Look-ups in named tables: a row name and a column name give one cell, copied from the table.

tur
fields: galavo, rapo, geniraz, geri, bam
galita: [3.4, 2.1, 4.0, 3.4, -4.4]
fiv: [2.2, 1.0, -7.3, -1.7, -9.1]
segu: [1.1, -0.4, 2.4, 5.7, -3.9]
kameb: [-2.2, -4.9, 6.2, 4.7, 3.1]
riv: [-0.3, 1.5, -4.2, -5.4, -4.4]
ropa: [-2.8, -1.2, 3.1, -4.8, 2.4]

galita, galavo -> 3.4
riv, bam -> -4.4
fiv, geniraz -> -7.3
riv, rapo -> 1.5
segu, geri -> 5.7
kameb, bam -> 3.1
kameb, galavo -> -2.2
kameb, geri -> 4.7
segu, galavo -> 1.1
fiv, geri -> -1.7
galita, geri -> 3.4
galita, bam -> -4.4
ropa, geri -> -4.8
segu, geniraz -> 2.4
ropa, bam -> 2.4
riv, geniraz -> -4.2
ropa, geniraz -> 3.1
riv, galavo -> -0.3
ropa, galavo -> -2.8
fiv, rapo -> 1.0
Which row has the largest geniraz? kameb

sivo =
,zit,rok,vavupa,subogu
vef,134,208,142,116
sufov,166,153,141,98
fol,195,57,154,102

subogu of fol: 102
rok of fol: 57
rok of sufov: 153
vavupa of fol: 154
zit of sufov: 166
zit of vef: 134
vavupa of vef: 142
subogu of sufov: 98
rok of vef: 208
vavupa of sufov: 141
zit of fol: 195
subogu of vef: 116
Row with the largest vavupa: fol

let:
,nadaba,fodot,beda,luze,midosef
tiv,63.742,17.875,47.734,24.768,62.406
maberik,27.211,66.279,68.650,40.209,31.669
vate,55.361,55.589,35.623,78.325,76.764
dubutik,57.017,65.309,69.732,65.563,58.575
rer,62.046,57.251,66.578,59.676,66.874
mumeg,45.746,24.603,63.306,20.102,27.562
sofun,45.551,24.480,31.237,32.085,63.804
rik,46.522,20.516,28.320,72.221,27.791
larina,78.878,34.014,52.971,77.384,48.144
musikig,41.019,71.959,72.251,37.387,44.894
sar,67.411,45.805,77.678,56.305,31.293
kol,21.529,66.615,50.047,22.065,72.517
fus,70.880,59.414,80.848,64.555,57.386
rut,22.476,65.367,67.459,31.589,31.055

midosef of sofun is 63.804
nadaba of sofun is 45.551
beda of mumeg is 63.306
beda of dubutik is 69.732
luze of tiv is 24.768
beda of rer is 66.578

lagige =
|  | zemiti | beke | fur | sul | kug |
|---|---|---|---|---|---|
| fosikil | 305 | 251 | -612 | 224 | 225 |
| fabom | 333 | 342 | 545 | 177 | 527 |
| megimev | 447 | 198 | -165 | 291 | 11 |
| tevu | 241 | 248 | 42 | 201 | 601 |
| kad | 295 | 288 | 941 | 22 | 257 |
| par | 279 | 513 | 265 | 246 | 282 |
| ligedot | 245 | 169 | 201 | 383 | 359 |
| pifisup | 204 | 190 | 325 | 359 | 414 |
| gasozug | 358 | 394 | 525 | 513 | 205 |
| dev | 219 | 169 | 435 | 346 | 383 |
| vopul | 237 | 262 | 14 | 517 | 131 |
| revelun | 322 | 213 | 944 | 564 | 231 |

zemiti of fabom = 333
sul of megimev = 291
fur of revelun = 944
beke of dev = 169
beke of fabom = 342
fur of dev = 435
fur of kad = 941
zemiti of gasozug = 358
kug of dev = 383
kug of fosikil = 225
sul of ligedot = 383
sul of tevu = 201
beke of pifisup = 190
beke of kad = 288
sul of fosikil = 224
beke of fosikil = 251
Which row has the largest beke? par

tudaver =
,bor,piv,zuzo,ralaza,komuva,babi,dasur,fes,matu,sirage
zefuzu,74,182,85,32,89,117,147,61,82,183
zotanop,86,79,59,140,46,59,120,119,74,76
genin,45,108,66,174,61,78,148,52,109,83
voveto,93,90,223,133,117,66,101,102,187,97
ped,180,69,66,135,157,105,83,164,58,83

genin, ralaza: 174
genin, dasur: 148
zefuzu, ralaza: 32
ped, matu: 58
zotanop, sirage: 76
voveto, ralaza: 133
voveto, matu: 187
ped, komuva: 157
Row with the largest zuzo: voveto

paf
|  | rofe | div |
|---|---|---|
| gotige | 162 | 195 |
| labu | 135 | 199 |
| guzer | 144 | 199 |
| sotif | 196 | 92 |
| bor | 116 | 225 |
| pemane | 195 | 93 |
| fozukur | 124 | 247 |
| kul | 229 | 93 |
| kifupu | 52 | 239 |
| mufetan | 232 | 95 |
| befe | 77 | 222 |

rofe of kul = 229
rofe of gotige = 162
rofe of kifupu = 52
rofe of sotif = 196
rofe of labu = 135
div of sotif = 92
rofe of befe = 77
rofe of fozukur = 124
div of guzer = 199
rofe of pemane = 195
Which row has the largest rofe? mufetan

